Below are the code and all the weights of a small trained network. Each question names an input and a class and asks about switching units off, where a switched-off unit gives its printed mean instead of its output.

import numpy as np


def w(rows, s, z=0):
    codes = np.array(rows[::2]) - 128.0
    scale = np.full(codes.shape[1], s)
    scale[-1] = z or s
    return codes * scale


def f(y):
    return np.maximum(y, 0)


def log_softmax(a):
    a = a - a.max(-1, keepdims=True)
    return a - np.log(np.exp(a).sum(-1, keepdims=True))


def net(x, mask):
    res = np.array(x, float).reshape(1, 5) / 4 @ E
    y = f(res @ A[0][:, :-1].T + A[0][:, -1])
    res = res + np.where(mask, y, B[0][:, -1]) @ B[0][:, :-1]
    return log_softmax(res[-1] @ U[:, :-1].T + U[:, -1])


A, B = {}, {}
E = w([
[37,117,196],'x0',
[118,164,158],'x1',
[120,129,114],'x2',
[113,123,255],'x3',
[210,67,121],'x4',
],0.0093)
A[0] = w([
[175,96,76,225],'N1',
[125,38,176,149],'N2',
[88,134,131,190],'N3',
[33,227,125,192],'N4',
[68,19,77,178],'N5',
[145,98,180,130],'N6',
[130,253,124,137],'N7',
[127,122,173,105],'N8',
[88,82,215,70],'N9',
[57,111,117,199],'N10',
[83,48,108,252],'N11',
],0.013,0.0023)
B[0] = w([
[124,141,25,214],'N1',
[184,143,174,190],'N2',
[138,151,232,174],'N3',
[89,138,133,255],'N4',
[142,218,188,185],'N5',
[200,54,81,179],'N6',
[145,2,107,193],'N7',
[145,79,100,171],'N8',
[121,94,186,223],'N9',
[95,244,135,190],'N10',
[148,240,179,177],'N11',
],0.0073,0.0095)
U = w([
[105,231,146,164],'0',
[98,148,167,61],'1',
[111,111,90,251],'2',
[96,135,183,115],'3',
[184,94,120,71],'4',
[5,124,121,5],'5',
[133,62,174,122],'6',
[108,71,134,164],'7',
],0.012,0.0032)

Each question gives the input, the list of numbers given to net, and the class t.
The units are the neurons (one row each of A and B). Each row of codes is followed by its name. A weight is (code - 128) times the scale printed after its matrix; where a second scale follows, it is the last column's (A, B and U).
mask holds one flag per neuron, in row order. A switched-off neuron (its flag False) gives its mean, the last column of its row in B, instead of its output. The means were averaged over made-up inputs and are rounded, as every weight is.
A unit's drop is (log p(t) with every unit on - log p(t) with that unit switched off) / (log p(t) with every unit on - log p(t) with every unit switched off).
The circuit of an input: a set's keep is (log p(t) with only the set's units on - log p(t) with every unit switched off) / (log p(t) with every unit on - log p(t) with every unit switched off). Starting from all 11 units, units are removed one at a time, each time the one whose removal leaves the highest keep (on an exact tie, the one counted first), for as long as the keep stays at least 0.8.
units of the circuit, in order: the units of the circuit, biggest drop first
top k neurons: the k neurons with the biggest drops, biggest first
drop when u is switched off: that unit's drop, to one decimal
input [2,5,0,-3,-7], class 5: units of the circuit, in order : [N7; N4]
input [1,-8,4,-8,5], class 0: units of the circuit, in order : [N5; N11]
input [-8,8,5,-1,-8], class 2: units of the circuit, in order : [N7]
input [3,0,-5,-8,3], class 0: units of the circuit, in order : [N5; N7]
input [8,4,-4,-3,1], class 0: units of the circuit, in order : [N10; N7]
input [1,-1,6,-7,1], class 0: units of the circuit, in order : [N5; N7]
input [3,-8,-1,-7,5], class 0: units of the circuit, in order : [N5; N11]
input [7,-4,8,-1,-8], class 0: top 4 neurons : [N10; N11; N5; N3]
input [-5,5,-7,-2,-7], class 2: top 2 neurons : [N7; N9]
input [-2,-5,5,-8,-4], class 0: drop when N11 is switched off : 0.2
input [-8,2,-3,-5,-8], class 2: drop when N7 is switched off : 0.2
input [8,2,8,-8,2], class 0: drop when N5 is switched off : 0.1
